Below is a small trained network, with its code and all its weights. Each question gives an input and a target symbol and asks what happens when units are switched off, that is, made to give their printed mean instead of their output.

import numpy as np


def w(rows, s, z=0):
    codes = np.array(rows[::2]) - 128.0
    scale = np.full(codes.shape[1], s)
    scale[-1] = z or s
    return codes * scale


def norm(h):
    return h / np.sqrt((h * h).mean(-1, keepdims=True) + 1e-5)


def f(y):
    return np.maximum(y, 0)


def softmax(a):
    e = np.exp(a - a.max(-1, keepdims=True))
    return e / e.sum(-1, keepdims=True)


def log_softmax(a):
    a = a - a.max(-1, keepdims=True)
    return a - np.log(np.exp(a).sum(-1, keepdims=True))


def net(x, mask):
    ids = ['αβεζηθλμστφ'.index(c) for c in x.split()]
    T = len(ids)
    res = E[ids] + P[:T]
    u = 0
    for l in range(2):
        q, k, v = (norm(res) @ M[l].T for M in (Q, K, V))
        z = softmax(np.where(np.tri(T) > 0, q @ k.T / 2**0.5, -1e9)) @ v
        res = res + np.where(mask[u], z, O[l][:, -1]) @ O[l][:, :-1]
        u += 1
        y = f(norm(res) @ A[l][:, :-1].T + A[l][:, -1])
        res = res + np.where(mask[u : u + 4], y, B[l][:, -1]) @ B[l][:, :-1]
        u += 4
    return log_softmax(norm(res)[-1] @ U[:, :-1].T + U[:, -1])


Q, K, V, O, A, B = {}, {}, {}, {}, {}, {}
E = w([
[184,103,155,93,125,60,152,190,124,68,112],'α',
[177,105,150,164,143,85,132,117,103,85,131],'β',
[191,133,172,95,182,68,114,141,46,91,127],'ε',
[177,136,130,176,141,59,111,128,117,152,159],'ζ',
[184,189,154,140,149,117,80,157,168,140,128],'η',
[253,147,111,155,114,148,167,153,108,50,127],'θ',
[134,149,192,125,129,134,145,136,187,198,29],'λ',
[214,58,161,155,146,101,126,130,121,151,132],'μ',
[156,105,77,131,89,89,52,174,124,176,128],'σ',
[141,163,90,55,153,179,143,113,74,183,91],'τ',
[172,171,152,139,130,153,177,114,76,151,237],'φ',
],0.015)
P = w([
[77,128,123,94,152,147,110,155,172,109,152],'0',
[118,122,105,147,190,80,158,194,128,132,99],'1',
[253,160,123,28,110,62,113,125,123,123,98],'2',
[104,127,177,128,118,147,100,154,127,101,132],'3',
[122,119,114,175,182,102,160,170,121,152,108],'4',
[254,151,149,66,86,92,117,90,100,133,93],'5',
[109,132,188,155,105,170,112,143,126,124,141],'6',
[129,124,123,193,166,130,157,149,115,169,108],'7',
[235,146,155,117,75,119,131,72,98,168,96],'8',
[101,131,181,150,104,165,124,145,108,124,124],'9',
[121,123,110,172,180,104,152,165,125,155,108],'10',
],0.024)
Q[0] = w([
[224,119,154,81,65,88,115,52,129,165,132],'L0H0',
[148,108,69,155,254,67,179,168,146,149,134],'L0H0',
],0.012)
K[0] = w([
[133,77,114,159,118,194,80,94,2,252,172],'L0H0',
[92,60,69,54,173,88,125,139,200,127,213],'L0H0',
],0.0098)
V[0] = w([
[133,142,157,125,179,153,145,91,127,96,101],'L0H0',
[172,10,146,114,136,165,157,156,115,143,142],'L0H0',
],0.011)
O[0] = w([
[176,115,65,119,213,183,219,9,254,103,112,153],'L0H0',
[155,7,144,97,194,125,85,73,68,183,183,254],'L0H0',
],0.011,0.0027)
A[0] = w([
[20,97,135,139,126,176,108,71,124,80,161,69],'L0N0',
[6,86,159,136,86,127,90,152,117,129,194,147],'L0N1',
[133,107,141,55,53,175,63,129,113,132,154,252],'L0N2',
[85,134,169,59,112,171,150,122,117,104,198,2],'L0N3',
],0.013,0.0045)
B[0] = w([
[84,149,100,210,120,103,27,123,67,44,74,156],'L0N0',
[132,99,80,125,126,96,206,7,176,125,150,189],'L0N1',
[167,99,82,148,106,171,71,196,124,126,97,253],'L0N2',
[75,142,161,44,132,137,195,168,69,189,163,152],'L0N3',
],0.013,0.0069)
Q[1] = w([
[37,70,83,254,252,144,224,225,177,117,184],'L1H0',
[102,74,254,70,54,173,63,89,170,65,236],'L1H0',
],0.0087)
K[1] = w([
[84,107,64,5,164,7,108,179,215,20,151],'L1H0',
[217,68,255,140,159,40,120,130,91,128,109],'L1H0',
],0.0099)
V[1] = w([
[135,82,211,192,159,40,29,119,203,40,62],'L1H0',
[195,125,165,167,116,105,181,119,117,27,254],'L1H0',
],0.0072)
O[1] = w([
[67,68,125,221,186,31,241,124,162,173,53,197],'L1H0',
[179,231,233,115,113,48,153,157,214,100,255,253],'L1H0',
],0.01,0.0015)
A[1] = w([
[79,157,138,146,188,231,28,207,65,104,184,1],'L1N0',
[232,110,84,179,86,58,97,155,92,139,81,41],'L1N1',
[8,218,148,167,28,183,72,197,164,53,192,109],'L1N2',
[45,61,98,178,135,128,165,188,135,111,89,99],'L1N3',
],0.011,0.0055)
B[1] = w([
[64,82,155,110,113,76,138,79,202,85,109,167],'L1N0',
[60,163,138,131,158,149,146,112,124,128,143,250],'L1N1',
[147,127,118,255,179,102,152,129,57,168,89,159],'L1N2',
[189,162,159,90,67,164,86,90,110,107,181,187],'L1N3',
],0.017,0.011)
U = w([
[77,98,181,72,163,114,125,109,172,131,146,102],'α',
[184,121,93,100,117,51,181,48,142,165,110,110],'β',
[112,141,109,132,232,219,144,145,175,114,150,171],'ε',
[146,99,117,180,104,114,96,224,93,159,105,248],'ζ',
[149,195,164,96,81,160,164,118,173,127,106,138],'η',
[207,119,141,67,105,124,80,157,156,168,200,152],'θ',
[185,118,10,115,119,153,114,83,99,136,118,160],'λ',
[161,51,132,108,199,123,65,115,106,199,161,34],'μ',
[57,157,133,81,118,126,164,111,77,153,178,102],'σ',
[77,90,92,119,153,164,144,103,127,112,55,177],'τ',
[153,117,138,162,134,101,49,82,115,77,134,2],'φ',
],0.011,0.0046)

Each question gives the input, a string of symbols that net reads in full, and the target symbol t.
The units are the heads (2 rows each of Q, K, V and O) and the neurons (one row each of A and B). Each row of codes is followed by its name. A weight is (code - 128) times the scale printed after its matrix; where a second scale follows, it is the last column's (O, A, B and U).
mask holds one flag per unit, layer by layer, with each layer's heads first. A switched-off unit (its flag False) gives its mean, the last column of its rows in O or B, instead of its output. The means were averaged over made-up inputs and are rounded, as every weight is.
A unit's drop is (log p(t) with every unit on - log p(t) with that unit switched off) / (log p(t) with every unit on - log p(t) with every unit switched off).
The circuit of an input: a set's keep is (log p(t) with only the set's units on - log p(t) with every unit switched off) / (log p(t) with every unit on - log p(t) with every unit switched off). Starting from all 10 units, units are removed one at a time, each time the one whose removal leaves the highest keep (on an exact tie, the one counted first), for as long as the keep stays at least 0.8.
circuit, biggest first: the units of the circuit, biggest drop first
k most important neurons: the k neurons with the biggest drops, biggest first
k most important neurons of layer l: the k neurons of layer l with the biggest drops, biggest first
input η β β ζ α, target η: circuit, biggest first -> (L0H0; L1N3)
input ζ β τ μ β σ, target ζ: circuit, biggest first -> (L0N2; L1H0)
input ε φ λ φ η η μ β, target ε: circuit, biggest first -> (L0H0; L0N3; L1H0; L1N3)
input β μ ε μ ζ α β τ ζ, target λ: circuit, biggest first -> (L1H0)
input μ ζ β ζ μ α θ, target ε: circuit, biggest first -> (L0H0; L1N3)
input λ φ ζ λ, target η: 2 most important neurons -> (L0N2; L1N3)
input λ ζ θ λ φ, target λ: 2 most important neurons -> (L1N3; L1N1)
input β α ζ ε σ τ β β β ε, target α: circuit, biggest first -> (L0H0; L0N1; L1N0)
input θ μ λ τ ε, target θ: circuit, biggest first -> (L1H0; L0N3)
input β μ β η β β ζ θ τ φ μ, target β: 2 most important neurons -> (L0N0; L1N3)
input λ σ θ σ ζ φ σ β φ λ ε, target λ: 2 most important neurons of layer 1 -> (L1N3; L1N0)
input α λ τ τ σ θ ε α, target α: 2 most important neurons of layer 0 -> (L0N3; L0N1)
input α ε ε ε μ τ τ α η, target λ: 2 most important neurons -> (L0N3; L0N0)
input τ β β ζ β η, target ε: most important neuron of layer 0 -> (L0N2)
input ε β τ α ε, target ε: 4 most important neurons -> (L0N3; L0N1; L1N3; L0N0)
input σ ε ε σ β ε σ ε, target σ: 2 most important neurons -> (L1N1; L0N1)
input ζ β τ σ β, target ζ: 2 most important neurons -> (L0N1; L1N2)
input α η σ ζ ζ ζ η β μ σ β, target α: circuit, biggest first -> (L1N0; L1H0; L0N3; L0N1)
input φ μ σ α ζ β β ε η σ, target λ: 3 most important neurons of layer 0 -> (L0N1; L0N2; L0N3)
input β σ λ ε ε ε β ε, target β: most important neuron -> (L0N0)
input η λ β λ ζ ζ ε ζ θ, target η: circuit, biggest first -> (L1N1; L1H0; L0H0)
input λ σ ε λ β, target λ: circuit, biggest first -> (L1H0; L1N3)
input μ β ζ λ σ ζ λ ε μ α, target θ: circuit, biggest first -> (L1N1; L1N3; L0N3)
input β λ μ η β β ζ β, target β: 2 most important neurons of layer 0 -> (L0N0; L0N2)
input β ζ ε β σ, target β: 3 most important neurons -> (L0N0; L1N3; L0N2)
